Here is a tiny trained network, its code and every weight. The questions are about switching its units off for an input and a class, where a switched-off unit gives its printed mean instead of its output.

import numpy as np


def w(rows, s, z=0):
    codes = np.array(rows[::2]) - 128.0
    scale = np.full(codes.shape[1], s)
    scale[-1] = z or s
    return codes * scale


def f(y):
    return y / 2 * (1 + np.tanh(0.7978845608 * (y + 0.044715 * y**3)))


def log_softmax(a):
    a = a - a.max(-1, keepdims=True)
    return a - np.log(np.exp(a).sum(-1, keepdims=True))


def net(x, mask):
    res = np.array(x, float).reshape(1, 3) / 4 @ E
    y = f(res @ A[0][:, :-1].T + A[0][:, -1])
    res = res + np.where(mask, y, B[0][:, -1]) @ B[0][:, :-1]
    return log_softmax(res[-1] @ U[:, :-1].T + U[:, -1])


A, B = {}, {}
E = w([
[112,142,151,73,59,104,230,89,126,197],'x0',
[85,254,167,197,157,98,130,184,118,215],'x1',
[39,126,91,206,71,160,157,146,123,136],'x2',
],0.0084)
A[0] = w([
[144,129,139,100,134,119,134,124,138,135,106],'N0',
[129,121,126,145,125,131,114,123,131,105,112],'N1',
[128,133,123,130,127,118,128,132,136,123,65],'N2',
[101,94,112,139,96,138,146,119,127,109,201],'N3',
[113,123,126,154,109,138,138,126,125,117,54],'N4',
[130,144,126,136,124,129,133,122,127,136,1],'N5',
[124,114,123,135,123,129,127,129,125,119,74],'N6',
[123,184,143,138,142,120,139,134,132,173,128],'N7',
[126,146,131,138,136,128,111,117,128,140,98],'N8',
[74,138,123,161,87,133,187,127,131,160,203],'N9',
[99,149,129,140,109,126,160,131,125,151,16],'N10',
[154,82,117,98,126,134,111,122,128,72,178],'N11',
[108,121,117,149,122,129,137,126,130,123,61],'N12',
[167,100,133,2,110,124,170,110,129,126,214],'N13',
[121,134,118,111,129,128,127,129,125,128,32],'N14',
[122,130,111,126,134,123,123,122,127,121,121],'N15',
[130,141,131,126,113,141,120,120,121,137,51],'N16',
[144,145,134,119,149,131,105,136,131,116,77],'N17',
[132,169,140,137,125,115,129,141,121,161,170],'N18',
[143,129,137,124,122,126,124,123,117,131,71],'N19',
],0.027,0.0027)
B[0] = w([
[100,142,119,145,115,134,182,120,136,133,152],'N0',
[147,123,133,142,128,167,111,150,117,121,145],'N1',
[106,97,138,147,148,80,144,136,131,104,125],'N2',
[114,189,125,112,154,175,144,180,149,113,178],'N3',
[128,172,133,142,117,111,165,142,136,117,148],'N4',
[75,75,126,154,159,73,173,114,140,75,132],'N5',
[101,102,134,140,160,99,145,143,133,89,134],'N6',
[121,138,130,78,187,123,169,78,153,145,200],'N7',
[162,146,126,124,150,97,125,150,108,132,142],'N8',
[156,110,131,152,3,105,110,124,90,152,222],'N9',
[86,64,120,135,73,114,127,113,145,78,173],'N10',
[113,31,131,93,131,189,93,87,150,114,216],'N11',
[115,173,133,138,119,112,147,145,134,137,144],'N12',
[157,108,131,123,91,27,156,34,87,186,252],'N13',
[66,56,129,165,151,71,184,117,160,89,124],'N14',
[132,129,123,130,121,135,112,134,132,130,130],'N15',
[60,85,137,158,148,86,157,113,136,92,128],'N16',
[144,136,127,183,159,76,91,113,107,158,154],'N17',
[154,165,123,89,169,139,154,109,119,174,183],'N18',
[86,95,109,136,144,99,182,126,146,109,130],'N19',
],0.03,0.022)
U = w([
[145,197,137,109,201,107,160,135,138,169,159],'0',
[87,148,121,119,133,194,112,194,171,91,32],'1',
[29,116,149,145,136,63,192,147,163,107,3],'2',
[119,212,118,233,94,138,110,254,102,108,168],'3',
[145,136,140,103,71,66,181,80,91,199,184],'4',
[132,81,132,114,139,156,74,113,133,129,195],'5',
[46,119,130,169,138,81,199,129,163,114,24],'6',
],0.0084,0.0024)

Each question gives the input, the list of numbers given to net, and the class t.
The units are the neurons (one row each of A and B). Each row of codes is followed by its name. A weight is (code - 128) times the scale printed after its matrix; where a second scale follows, it is the last column's (A, B and U).
mask holds one flag per neuron, in row order. A switched-off neuron (its flag False) gives its mean, the last column of its row in B, instead of its output. The means were averaged over made-up inputs and are rounded, as every weight is.
A unit's drop is (log p(t) with every unit on - log p(t) with that unit switched off) / (log p(t) with every unit on - log p(t) with every unit switched off).
The circuit of an input: a set's keep is (log p(t) with only the set's units on - log p(t) with every unit switched off) / (log p(t) with every unit on - log p(t) with every unit switched off). Starting from the 12 units with the biggest drops (on a tie, the unit counted first), units are removed one at a time, each time the one whose removal leaves the highest keep (on an exact tie, the one counted first), for as long as the keep stays at least 0.8.
circuit, biggest first: the units of the circuit, biggest drop first
most important unit: the unit with the biggest drop
k most important neurons: the k neurons with the biggest drops, biggest first
drop when u is switched off: that unit's drop, to one decimal
input [-3,-1,4], class 3: 3 most important neurons : (N13 N11 N7)
input [-8,2,2], class 3: most important neuron : (N13)
input [-4,-2,-5], class 5: circuit, biggest first : (N11 N9)
input [0,3,-5], class 0: circuit, biggest first : (N9 N13)
input [3,8,-5], class 0: 3 most important neurons : (N13 N7 N18)
input [-3,2,6], class 3: circuit, biggest first : (N13 N11)
input [-5,-6,-6], class 5: 2 most important neurons : (N11 N9)
input [2,-5,8], class 3: 2 most important neurons : (N13 N3)
input [-3,1,4], class 3: 2 most important neurons : (N13 N11)
input [0,-1,3], class 3: drop when N13 is switched off : 0.5
input [-4,-3,3], class 1: drop when N13 is switched off : 0.3
input [-5,-1,-6], class 5: drop when N10 is switched off : 0.0
input [4,-2,8], class 3: drop when N13 is switched off : 0.4
input [-7,-3,6], class 1: most important unit : N13
